Here is a tiny trained network, its code and every weight. The questions are about switching its units off for an input and a class, where a switched-off unit gives its printed mean instead of its output.

import numpy as np


def w(rows, s, z=0):
    codes = np.array(rows[::2]) - 128.0
    scale = np.full(codes.shape[1], s)
    scale[-1] = z or s
    return codes * scale


def norm(h):
    return h / np.sqrt((h * h).mean(-1, keepdims=True) + 1e-5)


def f(y):
    return y / 2 * (1 + np.tanh(0.7978845608 * (y + 0.044715 * y**3)))


def log_softmax(a):
    a = a - a.max(-1, keepdims=True)
    return a - np.log(np.exp(a).sum(-1, keepdims=True))


def net(x, mask):
    res = np.array(x, float).reshape(1, 4) / 4 @ E
    u = 0
    for l in range(2):
        y = f(norm(res) @ A[l][:, :-1].T + A[l][:, -1])
        res = res + np.where(mask[u : u + 15], y, B[l][:, -1]) @ B[l][:, :-1]
        u += 15
    return log_softmax(norm(res)[-1] @ U[:, :-1].T + U[:, -1])


A, B = {}, {}
E = w([
[161,76,22,164,165,170,69,69],'x0',
[20,151,104,209,191,63,71,142],'x1',
[123,135,173,144,63,139,2,100],'x2',
[72,79,154,154,151,166,162,115],'x3',
],0.0058)
A[0] = w([
[41,223,254,38,107,113,131,184,16],'L0N0',
[95,206,218,113,80,62,183,170,42],'L0N1',
[152,150,183,97,121,91,123,201,140],'L0N2',
[167,200,169,98,144,134,62,144,104],'L0N3',
[128,108,105,98,195,57,205,252,65],'L0N4',
[186,118,163,47,4,184,190,155,76],'L0N5',
[87,136,176,104,76,137,70,88,77],'L0N6',
[108,156,91,78,173,130,200,139,46],'L0N7',
[110,114,206,85,99,106,133,176,59],'L0N8',
[66,203,110,205,166,88,104,206,50],'L0N9',
[102,131,205,121,144,126,143,179,57],'L0N10',
[107,114,250,158,111,151,127,203,93],'L0N11',
[76,188,140,184,148,73,81,200,86],'L0N12',
[63,117,232,120,30,123,26,104,5],'L0N13',
[72,149,174,169,226,60,95,212,44],'L0N14',
],0.0063,0.002)
B[0] = w([
[168,76,6,61,158,113,163,152,247],'L0N0',
[225,56,53,118,188,69,130,108,225],'L0N1',
[94,90,118,182,161,135,196,77,174],'L0N2',
[107,85,133,154,195,120,144,161,157],'L0N3',
[154,196,173,146,190,215,92,207,205],'L0N4',
[35,140,211,133,76,93,103,56,254],'L0N5',
[148,206,164,97,135,121,173,226,164],'L0N6',
[92,170,149,94,111,118,72,181,167],'L0N7',
[126,90,100,70,147,93,255,85,169],'L0N8',
[51,164,173,97,72,125,103,90,196],'L0N9',
[181,52,113,119,62,64,144,183,157],'L0N10',
[191,77,127,116,183,91,86,159,190],'L0N11',
[92,67,186,129,90,160,165,68,196],'L0N12',
[161,234,100,193,156,232,143,197,221],'L0N13',
[139,152,155,123,42,106,125,58,199],'L0N14',
],0.0064,0.005)
A[1] = w([
[99,138,121,138,146,158,163,169,58],'L1N0',
[80,108,109,77,184,162,46,97,71],'L1N1',
[100,174,121,59,186,155,254,122,150],'L1N2',
[159,188,173,160,161,205,35,91,131],'L1N3',
[110,107,196,123,108,165,166,108,129],'L1N4',
[143,43,77,99,172,181,9,68,144],'L1N5',
[222,71,210,59,72,195,116,22,96],'L1N6',
[100,213,140,95,175,159,184,213,139],'L1N7',
[148,33,71,97,129,61,108,137,167],'L1N8',
[221,180,171,169,117,206,176,166,172],'L1N9',
[96,149,157,42,118,145,85,62,33],'L1N10',
[140,84,84,87,136,115,94,132,2],'L1N11',
[172,78,58,141,163,168,101,40,90],'L1N12',
[103,69,163,21,138,77,141,184,131],'L1N13',
[69,131,125,139,104,81,134,29,226],'L1N14',
],0.0068,0.0032)
B[1] = w([
[150,230,65,112,101,145,97,150,126],'L1N0',
[235,112,143,77,33,99,208,148,153],'L1N1',
[98,178,113,163,125,203,25,126,254],'L1N2',
[178,111,74,107,206,166,237,167,229],'L1N3',
[189,237,143,171,92,33,149,83,166],'L1N4',
[242,53,109,81,205,136,181,161,226],'L1N5',
[3,144,159,174,78,42,113,109,231],'L1N6',
[231,140,128,186,168,210,80,200,215],'L1N7',
[177,22,102,155,129,141,221,63,220],'L1N8',
[53,173,164,151,194,169,30,172,215],'L1N9',
[68,47,107,126,122,48,139,57,150],'L1N10',
[124,57,48,127,182,169,225,115,123],'L1N11',
[117,67,86,98,94,54,221,169,201],'L1N12',
[143,86,50,157,87,110,112,95,215],'L1N13',
[91,130,172,48,54,38,118,90,221],'L1N14',
],0.0053,0.0048)
U = w([
[216,2,24,71,155,108,198,98,3],'0',
[33,160,207,98,13,80,72,28,202],'1',
[175,200,137,165,174,233,55,196,112],'2',
],0.006,0.00016)

Each question gives the input, the list of numbers given to net, and the class t.
The units are the neurons (one row each of A and B). Each row of codes is followed by its name. A weight is (code - 128) times the scale printed after its matrix; where a second scale follows, it is the last column's (A, B and U).
mask holds one flag per neuron, layer by layer. A switched-off neuron (its flag False) gives its mean, the last column of its row in B, instead of its output. The means were averaged over made-up inputs and are rounded, as every weight is.
A unit's drop is (log p(t) with every unit on - log p(t) with that unit switched off) / (log p(t) with every unit on - log p(t) with every unit switched off).
The circuit of an input: a set's keep is (log p(t) with only the set's units on - log p(t) with every unit switched off) / (log p(t) with every unit on - log p(t) with every unit switched off). Starting from the 12 units with the biggest drops (on a tie, the unit counted first), units are removed one at a time, each time the one whose removal leaves the highest keep (on an exact tie, the one counted first), for as long as the keep stays at least 0.8.
circuit, biggest first: the units of the circuit, biggest drop first
top k neurons: the k neurons with the biggest drops, biggest first
drop when u is switched off: that unit's drop, to one decimal
input [1,-5,6,-3], class 2: circuit, biggest first : [L0N13]
input [1,4,6,-1], class 2: top 2 neurons : [L0N13, L0N5]
input [-3,4,5,6], class 2: top 3 neurons : [L0N13, L0N5, L0N6]
input [-7,-4,6,-3], class 0: top 3 neurons : [L0N0, L0N1, L0N4]
input [-2,8,-8,-1], class 1: top 3 neurons : [L0N9, L0N14, L0N13]
input [-4,-2,5,-2], class 2: top 3 neurons : [L0N13, L0N6, L1N2]
input [-6,1,5,-6], class 0: top 3 neurons : [L0N0, L0N1, L0N4]
input [-2,-6,-5,-8], class 1: top 2 neurons : [L0N5, L0N13]
input [-6,5,1,-7], class 0: top 3 neurons : [L0N0, L0N1, L0N5]
input [4,6,-6,-3], class 1: top 3 neurons : [L0N9, L0N13, L0N14]
input [-2,-8,-8,5], class 1: top 2 neurons : [L0N5, L0N13]
input [-2,1,8,-5], class 2: drop when L0N11 is switched off : 0.0
input [-7,7,-1,8], class 0: drop when L1N9 is switched off : 0.1
input [-4,0,-6,-8], class 2: circuit, biggest first : [L0N4]
input [3,-4,1,-7], class 1: drop when L0N5 is switched off : 0.3
